Below is a small trained network, with its code and all its weights. Each question gives an input and a class and asks what happens when units are switched off, that is, made to give their printed mean instead of their output.

import numpy as np


def w(rows, s, z=0):
    codes = np.array(rows[::2]) - 128.0
    scale = np.full(codes.shape[1], s)
    scale[-1] = z or s
    return codes * scale


def norm(h):
    return h / np.sqrt((h * h).mean(-1, keepdims=True) + 1e-5)


def f(y):
    return y / 2 * (1 + np.tanh(0.7978845608 * (y + 0.044715 * y**3)))


def log_softmax(a):
    a = a - a.max(-1, keepdims=True)
    return a - np.log(np.exp(a).sum(-1, keepdims=True))


def net(x, mask):
    res = np.array(x, float).reshape(1, 2) / 4 @ E
    u = 0
    for l in range(2):
        y = f(norm(res) @ A[l][:, :-1].T + A[l][:, -1])
        res = res + np.where(mask[u : u + 3], y, B[l][:, -1]) @ B[l][:, :-1]
        u += 3
    return log_softmax(norm(res)[-1] @ U[:, :-1].T + U[:, -1])


A, B = {}, {}
E = w([
[135,77,86,240,131,105,198,131,110,73],'x0',
[154,208,1,31,45,194,37,134,73,164],'x1',
],0.0043)
A[0] = w([
[107,213,147,111,74,104,146,160,211,119,2],'L0N0',
[178,137,145,75,84,123,67,172,113,159,118],'L0N1',
[108,152,217,3,170,185,87,85,181,158,80],'L0N2',
],0.0051,0.0041)
B[0] = w([
[175,156,102,108,33,117,2,152,105,196,105],'L0N0',
[155,103,173,89,146,117,171,195,104,98,201],'L0N1',
[88,176,62,190,135,191,151,111,136,134,254],'L0N2',
],0.0096,0.0045)
A[1] = w([
[65,144,176,121,157,102,113,2,153,143,2],'L1N0',
[172,152,109,65,54,223,28,184,93,159,113],'L1N1',
[108,154,150,101,166,148,208,144,147,35,107],'L1N2',
],0.006,0.00095)
B[1] = w([
[180,49,145,105,41,32,123,24,91,69,160],'L1N0',
[118,63,197,223,142,59,164,64,174,101,253],'L1N1',
[119,254,55,5,40,237,29,156,105,211,215],'L1N2',
],0.0058,0.006)
U = w([
[106,152,84,241,160,203,183,136,138,126,188],'0',
[131,72,175,158,98,37,165,52,168,99,156],'1',
[114,162,89,76,80,194,92,143,83,168,171],'2',
[182,104,132,107,191,86,80,185,147,166,52],'3',
[170,110,103,104,216,42,69,202,132,170,32],'4',
[138,72,114,103,181,71,47,199,125,156,33],'5',
[230,123,125,100,251,57,45,194,93,137,3],'6',
],0.011,0.0049)

Each question gives the input, the list of numbers given to net, and the class t.
The units are the neurons (one row each of A and B). Each row of codes is followed by its name. A weight is (code - 128) times the scale printed after its matrix; where a second scale follows, it is the last column's (A, B and U).
mask holds one flag per neuron, layer by layer. A switched-off neuron (its flag False) gives its mean, the last column of its row in B, instead of its output. The means were averaged over made-up inputs and are rounded, as every weight is.
A unit's drop is (log p(t) with every unit on - log p(t) with that unit switched off) / (log p(t) with every unit on - log p(t) with every unit switched off).
The circuit of an input: a set's keep is (log p(t) with only the set's units on - log p(t) with every unit switched off) / (log p(t) with every unit on - log p(t) with every unit switched off). Starting from all 6 units, units are removed one at a time, each time the one whose removal leaves the highest keep (on an exact tie, the one counted first), for as long as the keep stays at least 0.8.
units of the circuit, in order: the units of the circuit, biggest drop first
k most important neurons: the k neurons with the biggest drops, biggest first
top k neurons in layer l: the k neurons of layer l with the biggest drops, biggest first
drop of u: that unit's drop, to one decimal
input [-7,8], class 1: 3 most important neurons	L1N1; L1N2; L0N1
input [0,5], class 1: top neuron in layer 0	L0N2
input [5,7], class 1: units of the circuit, in order	L0N2; L1N1
input [-7,-6], class 0: 2 most important neurons	L0N2; L0N1
input [-6,7], class 1: 2 most important neurons	L1N1; L1N2
input [-5,2], class 0: 3 most important neurons	L0N2; L1N1; L0N0
input [-5,-5], class 0: 2 most important neurons	L0N2; L0N1
input [-8,5], class 0: 2 most important neurons	L0N2; L1N1
input [1,-2], class 2: 3 most important neurons	L1N2; L1N1; L0N2
input [-5,0], class 0: 2 most important neurons	L0N2; L0N0
input [-8,3], class 0: units of the circuit, in order	L0N2; L1N2
input [3,-2], class 2: 3 most important neurons	L1N2; L1N1; L0N2
input [-7,5], class 0: 3 most important neurons	L0N2; L1N1; L1N0
input [-5,-2], class 0: top neuron in layer 1	L1N2
input [-4,2], class 0: top 2 neurons in layer 0	L0N2; L0N0
input [-2,-3], class 2: top 2 neurons in layer 1	L1N1; L1N2
input [-1,-3], class 2: drop of L0N1	-0.1
input [-3,6], class 1: drop of L1N1	1.1
input [2,5], class 1: drop of L1N2	0.0
input [-5,7], class 1: top neuron in layer 0	L0N1
